Below are the code and all the weights of a small trained network. Each question names an input and a class and asks about switching units off, where a switched-off unit gives its printed mean instead of its output.

import numpy as np


def w(rows, s, z=0):
    codes = np.array(rows[::2]) - 128.0
    scale = np.full(codes.shape[1], s)
    scale[-1] = z or s
    return codes * scale


def norm(h):
    return h / np.sqrt((h * h).mean(-1, keepdims=True) + 1e-5)


def f(y):
    return y / 2 * (1 + np.tanh(0.7978845608 * (y + 0.044715 * y**3)))


def log_softmax(a):
    a = a - a.max(-1, keepdims=True)
    return a - np.log(np.exp(a).sum(-1, keepdims=True))


def net(x, mask):
    res = np.array(x, float).reshape(1, 6) / 4 @ E
    u = 0
    for l in range(3):
        y = f(norm(res) @ A[l][:, :-1].T + A[l][:, -1])
        res = res + np.where(mask[u : u + 5], y, B[l][:, -1]) @ B[l][:, :-1]
        u += 5
    return log_softmax(norm(res)[-1] @ U[:, :-1].T + U[:, -1])


A, B = {}, {}
E = w([
[199,240,181,131],'x0',
[200,65,254,69],'x1',
[129,127,127,128],'x2',
[129,126,131,131],'x3',
[21,188,173,223],'x4',
[128,128,125,130],'x5',
],0.0058)
A[0] = w([
[231,148,2,112,100],'0.n0',
[99,78,240,135,68],'0.n1',
[175,254,157,107,151],'0.n2',
[138,73,36,154,63],'0.n3',
[210,234,52,119,1],'0.n4',
],0.01,0.0042)
B[0] = w([
[50,152,145,43,229],'0.n0',
[51,118,250,77,184],'0.n1',
[192,183,123,225,253],'0.n2',
[129,95,64,63,183],'0.n3',
[183,180,55,88,188],'0.n4',
],0.014,0.0051)
A[1] = w([
[210,163,121,158,1],'1.n0',
[231,119,84,147,22],'1.n1',
[140,255,175,76,54],'1.n2',
[135,121,130,123,73],'1.n3',
[30,128,150,91,59],'1.n4',
],0.0092,0.0025)
B[1] = w([
[72,36,132,132,181],'1.n0',
[60,81,118,98,148],'1.n1',
[254,177,109,190,251],'1.n2',
[140,141,131,115,108],'1.n3',
[104,10,102,169,214],'1.n4',
],0.0096,0.0031)
A[2] = w([
[101,73,86,199,1],'2.n0',
[194,54,190,77,120],'2.n1',
[188,181,191,94,70],'2.n2',
[254,99,121,143,39],'2.n3',
[52,120,105,123,92],'2.n4',
],0.015,0.0031)
B[2] = w([
[132,253,161,97,162],'2.n0',
[158,107,37,234,254],'2.n1',
[159,137,167,23,232],'2.n2',
[66,34,142,59,216],'2.n3',
[73,111,181,133,206],'2.n4',
],0.016,0.005)
U = w([
[40,66,52,53,121],'0',
[163,30,42,217,231],'1',
[187,217,62,49,80],'2',
[199,42,138,44,150],'3',
[37,212,151,136,243],'4',
[53,31,198,201,3],'5',
[174,211,85,254,55],'6',
[189,152,239,138,148],'7',
],0.017,0.0013)

Each question gives the input, the list of numbers given to net, and the class t.
The units are the neurons (one row each of A and B). Each row of codes is followed by its name. A weight is (code - 128) times the scale printed after its matrix; where a second scale follows, it is the last column's (A, B and U).
mask holds one flag per neuron, layer by layer. A switched-off neuron (its flag False) gives its mean, the last column of its row in B, instead of its output. The means were averaged over made-up inputs and are rounded, as every weight is.
A unit's drop is (log p(t) with every unit on - log p(t) with that unit switched off) / (log p(t) with every unit on - log p(t) with every unit switched off).
The circuit of an input: a set's keep is (log p(t) with only the set's units on - log p(t) with every unit switched off) / (log p(t) with every unit on - log p(t) with every unit switched off). Starting from the 12 units with the biggest drops (on a tie, the unit counted first), units are removed one at a time, each time the one whose removal leaves the highest keep (on an exact tie, the one counted first), for as long as the keep stays at least 0.8.
circuit, biggest first: the units of the circuit, biggest drop first
top k neurons: the k neurons with the biggest drops, biggest first
k most important neurons of layer l: the k neurons of layer l with the biggest drops, biggest first
input [-6,4,-5,0,-2,3], class 1: top 2 neurons => (2.n1, 0.n0)
input [-2,2,-5,5,-2,-6], class 1: circuit, biggest first => (2.n1)
input [-2,-4,-7,-6,3,-6], class 4: top 4 neurons => (2.n0, 0.n2, 1.n2, 2.n4)
input [-3,0,7,5,2,7], class 4: top 2 neurons => (2.n0, 0.n0)
input [-5,-2,7,3,1,3], class 4: 3 most important neurons of layer 0 => (0.n4, 0.n0, 0.n2)
input [-5,-4,3,-7,2,0], class 4: circuit, biggest first => (2.n0, 0.n0, 0.n2)
input [-4,7,-4,6,-1,-7], class 1: top 2 neurons => (2.n1, 0.n0)
input [-1,4,-8,-5,-3,-4], class 1: top 2 neurons => (2.n1, 0.n2)
input [-8,-7,5,-7,4,-1], class 4: top 2 neurons => (2.n0, 0.n0)
input [-1,6,-1,-7,3,-3], class 5: circuit, biggest first => (0.n1, 2.n1)
input [0,6,-2,-1,3,7], class 5: circuit, biggest first => (0.n1, 2.n1)
input [-4,-2,5,-5,5,-7], class 4: circuit, biggest first => (2.n0, 0.n2, 0.n0)
input [-5,1,-5,-8,-7,3], class 1: top 2 neurons => (2.n1, 2.n2)
input [-6,-1,4,-2,7,-3], class 4: circuit, biggest first => (2.n0)
input [8,8,-7,4,-1,3], class 3: top 2 neurons => (2.n3, 2.n2)
input [3,0,2,-1,1,-6], class 6: top 3 neurons => (0.n2, 0.n3, 0.n1)
input [8,4,2,-4,-3,-1], class 3: top 2 neurons => (2.n3, 1.n0)
input [5,1,-5,-2,5,1], class 7: 2 most important neurons of layer 1 => (1.n4, 1.n2)
input [2,-1,1,-6,2,-7], class 6: top 2 neurons => (0.n2, 0.n1)
input [-4,2,-8,-6,-8,-4], class 1: most important neuron of layer 0 => (0.n4)
input [-2,0,8,1,-6,1], class 0: 2 most important neurons of layer 0 => (0.n0, 0.n2)
